What can hang from each mark:
Z996: Z543 Z753 Z756
Z488: Z216 Z629 Z753 Z756 Z912
Z607: Z216 Z629 Z753 Z912
Z753: Z90
Z417: Z912
Z90: Z543 Z629 Z753
Z543: Z216 Z417 Z488 Z607 Z996
Z629: Z417 Z488 Z753 Z756 Z996
Z756: Z753 Z912

Each row was made from one small tree. The marks that hang from a mark follow it in brackets, in the order of their numbers. Every link used is in the known rows. Write each row's tree.
Each row is shifted at random along 6 fixed directions that mean nothing.
Known rows:
Z753(Z90(Z543 Z629(Z417 Z488 Z756(Z912)))): [ -28 -258  145  -23  160  152 -192  123   -4 -156  185   73   17  -71
  493  223  -30  306  -42 -199  166  -64 -206  295   48 -147  176  -29
 -156  304 -478  114  405  122   -9   15    2  -36   98  148   81 -254
   28 -304]
Z543(Z216 Z417 Z607(Z912) Z996(Z753 Z756)): [ -57   23  -78  -46 -218  631  335  102 -109  190 -309 -163  301 -265
 -157 -311 -227 -443 -491 -168 -409 -160  276 -169 -207  -23 -111   13
  197 -337  243  -59 -231  -23  -74 -199  -40  276  -16 -293 -333  136
  -60  212]
Z90(Z543(Z417) Z629): [ 384  168  110  162 -364  199   64  124  282   61  218   55  -88  181
 -204   56  183 -107  155  -15 -158  -88  252  -48  219  -65   57 -188
   80 -161 -396  -27   65   72    8   86  177  240   12   37  177  102
  373 -233]
Z629(Z417 Z488 Z756): [   1  348  207   82 -447 -287  -23 -124  404  -84 -259  344 -139  136
 -147 -175  184 -229  153   30 -251  434  -68 -201  170   75 -612   -9
  -71 -252 -175 -237 -433   63 -384  206 -202  -24 -124 -614  -25  -74
  -31  521]
Z488(Z216 Z753(Z90(Z629(Z996))) Z756(Z912)): [-147 -305 -226  -28  168 -147 -277  178 -134   34   52 -115  -85 -165
  473  207 -288  266 -194   31  198  -70 -127   11   33    3  297  166
  -59  108  118  231  286 -155  223   51 -151  -21    1  141  199  120
   73 -149]
Z90(Z543(Z216 Z607) Z629 Z753): [  97  227  206  -19  192  250   36 -301  -42  -83 -207   60  349  293
 -504 -181  356   -9  293   46 -220 -220 -270   88 -385 -189 -104  -65
   45  165  -85  -89 -162   26 -273   -7   55  -76   14  250 -318 -242
 -192  239]
Z488(Z216 Z629 Z753(Z90(Z543(Z417))) Z756(Z912)): [ -14   17 -203  144  194 -359 -170  159  226    2  410  288 -448  230
  326  202  176  421   32  300  624   74 -108 -104  229  162  252  -26
   77  119 -134  140  247 -100  295  161  -83   89  202  115  579   48
  402 -318]
Z90(Z543(Z216 Z488 Z607(Z629)) Z753): [-197  -19  194   77 -193  210  -71 -128 -212  -86 -129  366  115 -150
    1 -307 -345   33 -435 -113 -345   52 -277  129 -235 -149 -332    2
  122 -228  -76    4 -114  103 -417  -69 -104  374  -31 -372 -175 -188
 -430  235]
Z607(Z216 Z629(Z488 Z756(Z753(Z90)))): [-352 -472  -81  -99  425 -170 -292   46 -279 -167 -101   38  -51 -279
  736  268 -208  366 -193 -134  491    1 -182    9  -43   97  313  276
  -86  349  326  264  262 -297  345  -56   62 -366  256  106 -274  167
 -434 -501]
Z543(Z216 Z607(Z912) Z996(Z756(Z753))): [ 110  481  182   84  161  283  277 -217  193   53  -59   48   48  332
 -755 -193  477  -39  236  209   81  -55  129  -84 -238  123 -149 -196
  176   71   30 -172 -257   47  -12  -47  105 -136   73   -3 -159 -127
   33   99]
Z488(Z216 Z756(Z912)): [  84  -94   31  218 -219  -54  -73  152  188   35  116  361 -217  -46
  158    1 -148  -48  -85   18  -57    4   86 -154  191  -17 -180   -4
  -37 -276  -45   63  -81  -93  -72  102 -245  238  -94 -351  173   67
  202  116]
Z90(Z543 Z629 Z753): [ 608  314  168  125 -424  275   25  124  315  140  159  -72   68  439
 -423   81  388 -166  320   73 -238 -302  379   53  285 -174   55 -220
   26  -75 -352  -42  167  120    4   92   90  238  -66  211  220   40
  625 -157]
Z488(Z216 Z629(Z756) Z753(Z90) Z912): [-232  -28 -365 -135   33 -552  -58 -147 -140   47 -423 -100  113  -43
 -161  -96 -164 -230   18  209 -168  243  -51 -421 -125  138 -232  251
 -127 -129  704 -145 -387 -198   25  -58 -158 -261 -147  -90 -139  248
 -102  497]
Z996(Z543(Z417 Z607(Z629)) Z753(Z90) Z756): [ 127 -122 -135  -39   39  344  136  392   63  136   26  -36  127  -26
  420 -116  133 -186 -229 -189  123 -357  246  -30  186    3  189   48
  -38  -87   81  163   65 -122  239    5  -85  301  118  -81  -71  109
  219 -208]
Z996(Z543(Z488(Z216)) Z756(Z912)): [-250 -336  -49  133 -123   78   58  167  -34 -164 -287  437  169 -239
  483 -338 -317 -395 -305 -182 -292   -3 -120 -234  -66 -100 -334  228
  -95 -425  220  -78 -353 -238 -342  118 -313  334  -99 -572 -365   87
 -172  400]
Z488(Z629(Z417 Z996) Z756(Z753(Z90)) Z912): [ 125  -79 -295   16 -215 -155 -178  338  165  230  117 -222 -367 -124
  394  271 -245   95 -220   76  198   73  269  -71  396  156  237  106
   28  -37  -89  155  294  -77  317  105 -151   15    5  -49  441  237
  527 -168]
Z607(Z216 Z629(Z488)): [  81  -32   95  -44  147 -125 -146   89  207  -44   26   26  -37  224
   91  164  336  170  388   40  251 -117    6  -62  184  131  211  115
  -94  210   -2  122  -42 -275  241   67  108 -344   62  125 -217  227
  -56 -241]
Z607(Z216 Z629(Z996) Z753(Z90) Z912): [-137 -147  -17 -151  199    8  -80  204    6   17 -550 -118   87  -88
  195 -144  121 -124  -78   -1 -103   59 -103 -316  -96  114 -146  349
 -202  105  478   17 -374 -401  115 -109 -259 -205   32 -252 -271  121
 -185  176]
Z90(Z543(Z996) Z753): [ 312   34  146   61  -20  420   97   48   36   16  169 -111   49  103
 -170   69  157    6  117  -43  -74 -302  160  195   -8 -177  152 -130
  128   90 -275   44  201   10   42   19  179  157  131  302  -19 -122
  205 -375]
Z753(Z90(Z629(Z417))): [-266 -601 -203 -133  529   38 -168  -24 -371 -146   54 -188   41 -438
  626  329 -378  314  -92 -271  274  -26 -229   97 -248  -48  494  185
  -83  330   47  231  295 -167  257  -67  317 -218  191  428 -290   82
 -472 -575]
Z543(Z216 Z488(Z629(Z996(Z756)) Z753 Z912)): [ 230  271  302  -14  -77  102  110  119  224   71  359  117  121  479
 -204 -207  512  103  262  156   66 -379  -51  399  185 -103  -80 -131
  -11   -7 -433   16   51  156 -216  169 -342   70  -23   28  190 -291
  355  280]
Z488(Z753 Z756 Z912): [  36 -338   63   30 -232   14   72    1 -284   48  107  142   58 -290
  -67 -159 -400 -185 -281  -93 -401 -124  105   99  -28 -238 -294  -53
 -128 -260   88   -6  -61   77 -282 -128 -245  225 -153  -87   72 -150
   28  332]
Z629(Z417 Z756 Z996(Z753)): [ 373  179   47 -198 -196  176   96   23   97  208  167 -523   30  119
 -260  264  209  -57  276  -60   14 -247  401  261  282  -10  286 -166
   69  200 -248   49  298  197  241  -50  216 -273   -3  380   38   49
  340 -227]
Z629(Z488(Z216) Z756(Z912) Z996(Z753)): [ -89  168   36  -72   17 -241  -89 -191   12  -33  200 -129  -99  113
 -159  225   -2  242  194  119  171  126  -49  191  117   84   86 -130
   39  175 -119    2  243  215   75  -27  123 -250 -142  175  183  -39
  -23  -53]
Z90(Z629(Z996(Z543)) Z753): [ -74 -259 -116  -97  453  115 -160   92  -49 -196 -210 -169  150    8
  534  114  162   74  191 -101  190 -265 -313    1 -135 -120  376  309
   -7  313  -23  175  149 -359   85  207   27 -182  151  415 -319   29
 -151 -191]
Z488(Z629 Z756(Z912)): [ -60 -170  -17  171  258 -173  -40   41   86 -138 -107  313 -142   -1
  203  -60   52  -12   90   95  156   45 -194 -214 -111    7 -104  192
  -92  -60  150   25 -216 -307 -110  213 -255  -22   49 -154  -75  -43
  -45  196]
Z629(Z417 Z488(Z216) Z756(Z912) Z996(Z753)): [-123  212  135 -131 -143 -285  -53 -314  -39  -11  127 -159  -24   59
 -363  145  -50  185  163   81  -46  262 -126  292   52   26  -85 -214
   -7  162 -236 -128  132  391 -179 -103   98 -310 -235   83  217 -177
  -84  244]
Z996(Z543(Z488 Z607) Z756): [-419   56  117   49  452 -251  132 -405  -96 -406  -28  545   28   44
  -72 -373  136   71  149   -1  168  262 -517  -19 -397   37 -369   -9
    8    5  116 -167 -394  -19 -313  101   95  -20   84 -126 -384 -309
 -726  188]
Z543(Z417 Z607(Z216 Z629(Z488) Z912) Z996): [ -14   24  203  -12  -11  359  -68  215  188   90  228   30  -94   -1
   10   58   73  362 -164  -44  126  -67   30  126  118  130  191  -83
   82  140 -390  189  123  -18  159 -154   96  -21   62  -71   68   14
  -19 -282]
Z756(Z753(Z90(Z629)) Z912): [ 313   49  215  291   70  276   39   72  137   70  282  144  -98  170
 -184  141  196  148  118   81  128 -113  193  162    0  -76   58 -220
 -100   54 -320   -5  203  120  -34   75  -31  223   24    7  302 -223
  407 -238]
Z996(Z543(Z216 Z417) Z753(Z90)): [ 246  398  149   35   22  176  396 -127  159   86   13   17  195  380
 -520 -249  639 -322  398   64  -75 -155  149    5  -83   -5 -165 -216
   20  -68   -7 -255 -360  112 -123   20   47   77   75  -10  -95 -114
  196  144]
Z756(Z753(Z90(Z543 Z629(Z996))) Z912): [ 248  214  139  166   15  117   70  -87   75   13  -98 -125   15  180
 -487    3  196  -67  231  135 -172   64   63   36 -156  -41  -88 -132
  -73   83 -135 -198  -39   90 -124   56   56    2  -64   69  124 -187
  273   34]
Z996(Z543(Z417(Z912) Z607(Z629 Z753)) Z756): [-238 -187 -159  -57  400  -33   41   13 -188 -131  220   35  -99 -205
  279   50 -118  235 -201  -68  482   54  -89  -59 -110   97  334   19
  125  176  145  155  198  -22  304 -192  238   39  170  253   66   49
 -323 -393]
Z629(Z753(Z90(Z543(Z216 Z488))) Z756(Z912) Z996): [-189  233 -111   -6  -18   57  -53   24  115  -30 -345  -10 -103  -19
  260  -34  -73  -70 -186   37   39  232  -78 -150  -51  156 -147  186
  173  -61   92  -71  -58  -43   32  114 -121   38  145 -366 -135    9
  -60   34]
Z607(Z629(Z996(Z543 Z756)) Z753): [-159   49  -97  -74  -23 -402   -9  -55  -84 -148 -124  -32 -140  -36
   52 -100  -26 -114    1   25   42  192  -95 -190   90   86 -102   82
   34  -73  356  -37 -124  -59   93   -2   97  -77  -17  -34   11  140
 -283  -14]
Z996(Z543(Z216 Z417 Z607(Z912)) Z753 Z756): [-187   43 -191    7  166  213  133  141  152  -47   32  251 -113   -4
  460 -127  113  -86 -212  -64  315  -68  -11 -262   78  133   68   67
  208  -90   16   76  -33 -115  155   25   -6  213  169 -137  -80  122
  -38 -117]
Z488(Z216 Z629(Z417) Z753 Z756 Z912): [ -82 -423  -85 -190  104 -235 -138   20 -245   60  145  -42  124 -107
  131   57 -171  156  -12   32   -7 -248 -170  191    9 -158  143   82
 -155  145   18  138   99  -55  -92  -90 -243 -243  -98  307   66  -41
   55  355]
Z996(Z543 Z753(Z90) Z756): [ 170   22 -116  -72  158  -20  258  -44 -126    3  288 -185   87  127
  -96   61  212 -166  257  -67  200 -228  318   79  117   -8  206 -184
  -29   54  231  -45  136  123  324  -78  335   21   72  423  -24   85
   98 -461]
Z756(Z753(Z90) Z912): [ 231   89  153  255  -26  139  221 -204  -75   98  166   38 -107  -20
 -614   57  -61  -50   74   84 -120  126  322   76 -161   -9 -176 -301
  -67  -70  -13 -196  -45  230  -96 -109  167  120  -63  -50  171 -193
  181 -118]

Write each row's tree:
[ 344  206   38  -47   39   71   61   85  185  203  -82 -253   66  282
 -339   86  415  -93  353   97   12 -161  321  -32   95   76   74  -16
 -123   95  130   -8 -111  -63  211   10   31 -137   20   88  -76   72
  261  -63]
Z607(Z629(Z753(Z90)))
[-231  -26  -24 -134  -88 -374 -192  -84   16  -17 -134  146   -4  -38
  177  -20  -91   50  -46   58  -86  167 -318   -2   71  -38 -254  133
  -80  -23  -24    3 -103   63 -287   19 -359 -168 -136 -204   92 -127
 -118  626]
Z488(Z216 Z629(Z417 Z753 Z756) Z912)
[ -88  126 -356  -44  -10  141   68   61  -97  162   49 -381   85    9
 -101  130 -223  -19 -158  129   95   15  303 -122  -56  183  408   21
  260 -128  272  -31  197   -2  379  -99  300  156   31  160  -16  415
  105 -400]
Z543(Z216 Z488(Z912) Z996(Z753(Z90(Z629))))
[ 368  225  184   19 -338  -93   10    4  123  185  345  -29  -36  276
 -414   47  267   62  177   91  -55  -89  238  244  239  -98  -44 -322
 -103   -9 -272  -51  134  318  -37   -2  -40   91  -57  121  458 -132
  449   20]
Z488(Z753(Z90(Z629(Z417))) Z756)
[-200 -165 -295 -216 -143 -273  -22   -8 -248   52 -157 -409  184 -310
  215   53 -435 -195 -138 -106 -118  119   -9  -54   32   20  186  187
   12 -100  318   21   22   16   47  -91   14 -117 -225  120  -39  311
 -188  249]
Z488(Z216 Z629(Z417(Z912) Z996(Z753 Z756)))
[ -54  191  104 -198  -32  -88 -213   -7  196  -11  -89  -45   17  172
  -56  -18  173  255  135   26   48   21 -243  138   86  104   37   50
   56  243 -290   76   -8   -1   10   29    3 -325   -6  -19 -155  -37
 -125  152]
Z90(Z543(Z488(Z216) Z607(Z629(Z417 Z756 Z996))))
[  17 -221 -445 -186  -53 -118 -202  318   25  194 -201 -466  -43 -160
  393  220 -231  -49 -154   29   28  -32  180 -211  180   97  343  283
  -52   60  179  126  173 -252  349   41 -105 -151  -14  172   93  354
  356  -39]
Z488(Z753(Z90(Z629(Z417 Z996))) Z756 Z912)
[ 116 -162  -40  247   -5  370  129  282  132  -26 -410  188  162  -33
  251 -190  101 -379 -212  -47 -143  -81   95 -310 -169 -111 -123  157
 -114 -186  114 -125 -181 -284 -174  170 -285  313  110 -349 -132   -1
  344  123]
Z996(Z756(Z753(Z90(Z543(Z417) Z629)) Z912))
[ 110  135  102 -133 -112 -215  -67  -87  -26   32    8 -278  -38   61
 -282  140   99   55  243  -16   -2  -16  111   23  161   99   99  -23
   24  128  142   56   14   10  237 -120  245 -431   -7  186  -88  178
 -169 -213]
Z607(Z216 Z629(Z756 Z996))
[-100 -389  -61  -33  573  169  213 -127 -329 -156  -77  -67  248 -144
   62   14   -5 -106  117  -86  150 -233  -37   24 -375 -126  178   87
 -108  178  347  -14    1 -173   10  -59  105 -153   79  348 -419 -101
 -258 -117]
Z996(Z753 Z756(Z912))
[ 442  221   53   42 -306  604  217  133  278  257  -45 -113  106  112
 -365  -65  190 -294   94  -96 -322 -343  417  -92   84    0   32 -115
  169 -152 -264    5 -147  -41   89  -26  135  117   58  -51 -262  163
  352  -61]
Z90(Z543(Z216 Z417 Z607))
[ 144  283   64  148 -129  -16 -259  346  624  -35    6  120 -283  253
  542  146  349  182  136   82  319  244  -97  -46  353  135   68  118
  -21  126 -643   34  166  -68   32  382 -259  183   49 -255  405  -32
  492  -50]
Z756(Z753(Z90(Z543 Z629(Z417(Z912) Z488 Z996))))
[  -1  233  -96   32  111 -267 -217  106  387  -27   44   41 -413  194
  400  201  245  235  233  172  411  141 -161  -96  286  203  113  191
  116   77 -208  181   80 -185  179  369 -113  -80  110  -57  180   64
   76  -90]
Z488(Z629(Z753 Z996))
